110 787 -593 766 -558 -> -558

-175 95 27 343 -771 170 -> -771

-830 -257 -16 -68 -430 -> -430

-834 425 110 277 -291
-856 374 -124 425 -188
-106 -189 -112 143 68
-> -291

-821 855 -448 -656 165 -> 165

-398 218 -492 799 -415 437 207
413 744 -354 -23 318 -382 -798
670 634 -334 -371 409 -260 -560
-> -415

866 721 19 8 -692 149 -84 -> -692
---
[[ 403  -84 -261   37]
 [-685  -31 -709 -652]
 [-284  -16 -733 -548]] Out: -84

[[  45 -193  398 -578 -622]
 [ -27 -220 -488  222  377]
 [  28 -371   12 -487 -435]] Out: -193

[[ 112  -11  114   88  -14 -176 -564]
 [   1   72   -7   20  141  640 -127]
 [  28   69 -633  -16   55 -246 -238]] Out: -11

[[-198  -97 -136 -213  -85]
 [-630 -585 -564 -708 -652]
 [-503 -460 -518 -559 -459]] Out: -97

[[ 650  253 -151   12  568]
 [-695 -261  139  -18 -606]
 [ 620  242 -147    4  528]] Out: 253

[[-603  536 -203 -191  -71 -670  249]
 [-763  243 -183 -152 -149 -687  194]
 [-793  180 -177 -139 -168 -681  172]] Out: 536

[[-184 -648  679  489 -770  473  311]
 [-212 -667  704  499 -794  499  335]
 [-187 -692  718  512 -854  499  318]] Out: -648

[[ 323 -764  -57  105]
 [ 570 -230  -57  105]
 [ 323 -230  -57  105]] Out: -764

[[  97 -356 -598 -679 -614  -42  649]
 [ 247  216 -208  225  134 -148 -163]
 [ 101 -459 -775 -869 -780 -113  835]] Out: -356

[[  12 -641  471 -380 -188]
 [ 748 -246 -101  312 -175]
 [ -71  793  249  671  541]] Out: -641
---
-1.4	1.4	0.8	-0.4	0.8	1.4
1.7	-1.1	-2.0	1.2	1.8	-0.3
==> -1.4

0.17	-0.03	-0.01	-0.04	-0.06	-0.02
0.00	0.07	0.07	0.00	-0.07	-0.13
==> 0.17

5.681	8.401	2.740	1.282	-1.233
5.607	-0.920	15.720	8.828	-20.684
==> 5.681

197.181	202.046	-125.040	135.568	-89.362	-61.636
-127.546	-156.628	202.046	-125.040	135.568	129.915
==> 197.181

-13.8	6.6	-21.5	2.0	18.8	-13.3
-4.8	-0.9	-6.2	2.1	1.6	-5.2
==> -13.8

1.6	-0.1	0.8	-1.4	-0.7
0.3	1.2	-0.6	0.3	-0.1
==> 1.6
---
-23   33   11  -10  -18  -22   -5
-21   22   14   -4  -26  -28    0
-22   31   12   -9  -19  -23   -4
-> -22

9461  9555  9571  9706  9601  3461  3290
4130  2772  2964  2679  2662  8832  8620
8679  8822  8650  9004  8884  4042  4145
-> 3461

462  391  336  553  378
554  217  408  341  333
 78  282  460  652  883
-> 553

-13  -18    7   -9   22    3  -22
-13  -18    8   -6   17    4  -17
 -8   -7  -10  -28   26   -9  -39
-> 3

79  35  44  51
 3  43  95  25
44  53  19  62
-> 44

63  56   9  66  22  49
62  55  30  48  12  63
 1  13  74  12  81  10
-> 22

5783  6033  5767  9497  4675  3720  8549
9745  3090  4372  4064  4675  8835  7428
5783  6033  6464  9497  4675  2441  8549
-> 3720

5222  5477  5206  3149  4460
5171  4785  5557  4227  7194
1977  2999  6291  6155  8537
-> 3149
---
((45, 76, 40, 53), (27, 64, 16, 31)) -> 27
((112, 112, 138, 146, 185, 34, 98), (186, 18, 172, 56, 169, 96, 207), (13, 205, 109, 51, 91, 201, 90)) -> 186
((760, -442, -277, -529, 337, -530, -846), (-250, -432, -223, -572, -384, -426, -439), (-345, -464, -484, -456, -150, -515, -767)) -> -250
((11, 3, 11, -22), (24, -5, 16, 0), (28, -28, 27, -40)) -> 24
((896, 279, 783, -566, 612), (364, 510, 247, -277, 284), (-555, 20, -416, 999, -469)) -> 364
((54, 59, 47, 53, 23, 43), (46, 84, 39, 53, 28, 58)) -> 46
((6128, 6075, 8603, 5502, 8541, 2713, 6146), (4713, 4741, 9729, 6753, 9688, 1347, 7186)) -> 4713
((52, 11, 44, 40, 179, 43, 78), (70, 10, 70, 66, 192, 76, 114), (36, 198, 34, 34, 24, 34, 203)) -> 70
---
 71  188  195  186  153   61  162 ==> 71, 162

 41   17  -38   16   -6  -22 ==> 41, -22

640  221  516  531  909 ==> 640, 909

-42   43    7   31 ==> -42, 31

 305   343   822  -171   156
-539  -486   212   226   225
==> 305, 225

932  923  891  173  407 ==> 932, 407

48  26  27  51  39
44  17  55  78  42
41  36  60  37  49
==> 48, 49

9  9  3  7
7  5  2  4
==> 9, 4

 49  112  217  180 ==> 49, 180
---
[ 554 -523  230 -620] 554, -620

[[ 751  592  713 -449 -660]
 [-740 -820 -727  770  756]
 [ 506  508  521 -527 -560]] 751, -560

[171 229 645 634 209 362] 171, 362

[[ 542  233  141  558  219]
 [ 272 -107 -650  568 -205]] 542, -205

[ 756 -627  645 -387  247 -764] 756, -764

[-700 -741  854 -656  830] -700, 830

[ 662  307 -696  685] 662, 685

[-785  117  773 -177  403   12 -375] -785, -375
